Small tables with named rows and columns. After each table, cells are looked up by row and column.

ves =
|  | kagomig | rarum | dib | ripinur |
|---|---|---|---|---|
| fef | 103 | 156 | 129 | 77 |
| padavar | 133 | 126 | 118 | 148 |
| zumi | 139 | 183 | 167 | 94 |
| serupum | 178 | 211 | 166 | 114 |
| nul | 109 | 148 | 160 | 55 |
| rogo | 99 | 111 | 76 | 82 |
| dur | 106 | 103 | 78 | 98 |
| tizud | 136 | 108 | 81 | 170 |
| suvimak | 92 | 86 | 83 | 93 |
| dofito | 113 | 154 | 143 | 103 |

fef, rarum => 156
serupum, dib => 166
dofito, ripinur => 103
rogo, kagomig => 99
zumi, dib => 167
nul, ripinur => 55
fef, ripinur => 77
padavar, kagomig => 133
Row with the largest rarum: serupum

ganud =
         dum  zili  fusap  pufelu  vorote
vafom    575   695    703     162     668
zis      580   709    793      49     638
fusav    670   658    698     458     516
lokal    652   650    655     524     646
sifutin  592   651    557     515     680

sifutin, dum => 592
vafom, dum => 575
vafom, fusap => 703
fusav, zili => 658
lokal, zili => 650
fusav, fusap => 698
vafom, pufelu => 162
fusav, vorote => 516
lokal, fusap => 655
fusav, dum => 670
sifutin, fusap => 557
sifutin, pufelu => 515
vafom, zili => 695
zis, fusap => 793
vafom, vorote => 668
sifutin, zili => 651
Which row has the largest dum? fusav

gufoge =
,remato,dad,nurise,mus,fakesu,bope,dip,fesuku,nimun,lofem
tumusa,-0.04,0.32,-0.22,-0.06,0.44,0.20,-0.45,-0.18,-0.22,0.06
foloz,-0.42,0.00,-0.15,-0.34,0.39,0.37,-0.24,-0.33,-0.39,0.16
gak,-0.12,0.05,-0.40,-0.19,0.25,0.29,0.22,0.39,-0.48,-0.08
mugi,-0.03,0.05,-0.09,-0.05,-0.19,0.07,-0.17,-0.16,0.01,-0.01
lagufot,-0.07,-0.51,0.12,-0.08,-0.51,-0.31,-0.05,-0.08,0.27,-0.18
gopu,-0.36,0.12,-0.33,0.01,0.28,-0.05,-0.14,-0.20,-0.74,0.00
mun,-0.25,-0.41,-0.09,0.10,-0.53,-0.20,-0.42,0.25,-0.36,-0.06
pap,-0.23,-0.15,-0.11,-0.09,-0.08,0.20,-0.24,-0.27,-0.28,0.05
sotet,-0.23,0.20,-0.66,-0.20,0.45,0.46,0.33,0.77,-0.98,-0.09

What is the dad of mugi in gufoge?
0.05
What is the dad of mun in gufoge?
-0.41
What is the lofem of foloz in gufoge?
0.16
What is the nurise of sotet in gufoge?
-0.66
What is the dip of lagufot in gufoge?
-0.05
What is the nurise of gak in gufoge?
-0.40
What is the nurise of mugi in gufoge?
-0.09
What is the fesuku of foloz in gufoge?
-0.33
What is the mus of pap in gufoge?
-0.09
What is the bope of sotet in gufoge?
0.46
What is the fesuku of mun in gufoge?
0.25
What is the mus of foloz in gufoge?
-0.34
What is the dad of foloz in gufoge?
0.00
What is the mus of tumusa in gufoge?
-0.06
What is the fakesu of pap in gufoge?
-0.08
What is the dip of mun in gufoge?
-0.42
What is the lofem of pap in gufoge?
0.05
What is the lofem of tumusa in gufoge?
0.06

fev =
,tamovo,begipu,lirugeb,zogar
vidok,33.752,35.043,36.666,34.027
sog,45.944,46.904,50.127,38.434
sib,45.627,52.668,81.408,37.568
zisus,37.569,50.906,97.467,37.021
ruz,4.245,18.169,52.535,2.349
tiv,39.328,43.881,67.285,33.549

What is the zogar of zisus in fev? 37.021
What is the lirugeb of sib in fev? 81.408
What is the begipu of sog in fev? 46.904
What is the zogar of sib in fev? 37.568
What is the begipu of sib in fev? 52.668
What is the lirugeb of ruz in fev? 52.535
What is the begipu of zisus in fev? 50.906
What is the lirugeb of vidok in fev? 36.666
What is the lirugeb of sog in fev? 50.127
What is the tamovo of sog in fev? 45.944
What is the begipu of vidok in fev? 35.043
What is the lirugeb of zisus in fev? 97.467
What is the begipu of ruz in fev? 18.169
Row with the largest zogar: sog

litara:
,peku,pego,lesame
ter,126,101,31
dafa,251,99,173
vop,99,86,107
rek,98,86,130
rez,34,90,60
miguf,112,105,39
famamef,56,107,9
diseser,59,83,45
bebini,106,87,106
gis,158,86,130
sameden,89,92,79
dalap,112,88,118

pego of dalap = 88
peku of famamef = 56
pego of miguf = 105
peku of dalap = 112
lesame of gis = 130
pego of rek = 86
Row with the largest pego: famamef

Table mon
|  | dovot | gim |
|---|---|---|
| lukuf | -0.35 | 0.43 |
| rezem | -0.52 | 0.02 |
| zak | -0.50 | 0.75 |
| nokasap | -1.00 | 0.77 |
| gigapu | -0.80 | 0.83 |
| goz | -0.40 | -0.30 |
| setu | -0.29 | 0.14 |

gim of zak: 0.75
gim of nokasap: 0.77
gim of goz: -0.30
gim of setu: 0.14
dovot of setu: -0.29
dovot of lukuf: -0.35
gim of lukuf: 0.43
gim of rezem: 0.02
Which row has the largest dovot? setu

dopoga.csv
,nagi,tavu,dula
suf,-0.30,-0.84,-0.75
lav,-0.78,-0.33,1.00
visati,-0.32,-0.75,-0.68
lamiku,0.03,-0.03,0.19
sez,-0.54,-0.36,-0.11
nuki,-0.38,-0.55,-0.31
gogus,-0.34,-0.36,-0.35
zafiv,-0.51,-0.28,-0.26
bimezim,-0.26,-0.89,-0.77
gek,-0.43,-0.95,-0.31
gami,-0.10,-0.36,0.01
kididi,-0.32,-0.72,-0.67

kididi, tavu => -0.72
nuki, dula => -0.31
gek, tavu => -0.95
kididi, dula => -0.67
kididi, nagi => -0.32
gami, dula => 0.01
zafiv, tavu => -0.28
lamiku, tavu => -0.03
visati, tavu => -0.75
lav, dula => 1.00
gek, dula => -0.31
nuki, tavu => -0.55
suf, dula => -0.75
gogus, tavu => -0.36
bimezim, dula => -0.77
gogus, nagi => -0.34
lamiku, nagi => 0.03
suf, tavu => -0.84
sez, dula => -0.11

tif =
|  | bido | zorut | ziposik | lebosog | sotakaz | detub |
|---|---|---|---|---|---|---|
| val | -32.79 | -29.92 | -37.39 | -36.33 | -36.96 | -31.40 |
| feg | -49.71 | -57.87 | -59.46 | -24.13 | -36.53 | -31.01 |
| nete | 24.90 | 36.83 | 22.50 | -34.90 | -4.83 | -11.63 |
| kefa | -37.19 | -34.64 | -37.27 | -36.03 | -37.02 | -35.77 |
| rore | -72.33 | -19.46 | -37.14 | -79.84 | -65.67 | -39.65 |
| bakule | -36.52 | -34.57 | -35.58 | -35.24 | -36.89 | -36.42 |
| leb | -36.66 | -34.88 | -35.99 | -35.99 | -37.02 | -37.15 |
| ladu | -30.56 | -24.76 | -31.61 | -39.23 | -39.24 | -39.08 |
| zim | 18.09 | 52.80 | 19.96 | -32.94 | -13.85 | -26.19 |
| gilakaz | -40.80 | -27.22 | -40.14 | -39.57 | -45.31 | -35.52 |
| sime | -89.75 | -96.60 | -95.13 | 0.34 | -62.79 | -44.45 |
| tezos | -58.27 | -65.52 | -69.91 | -22.07 | -45.06 | -34.36 |
| reparop | 23.17 | 61.94 | 17.77 | -28.36 | -3.47 | -20.54 |

gilakaz, detub => -35.52
feg, zorut => -57.87
feg, detub => -31.01
sime, bido => -89.75
rore, detub => -39.65
feg, bido => -49.71
sime, sotakaz => -62.79
kefa, bido => -37.19
rore, zorut => -19.46
feg, lebosog => -24.13
kefa, lebosog => -36.03
ladu, ziposik => -31.61
rore, lebosog => -79.84

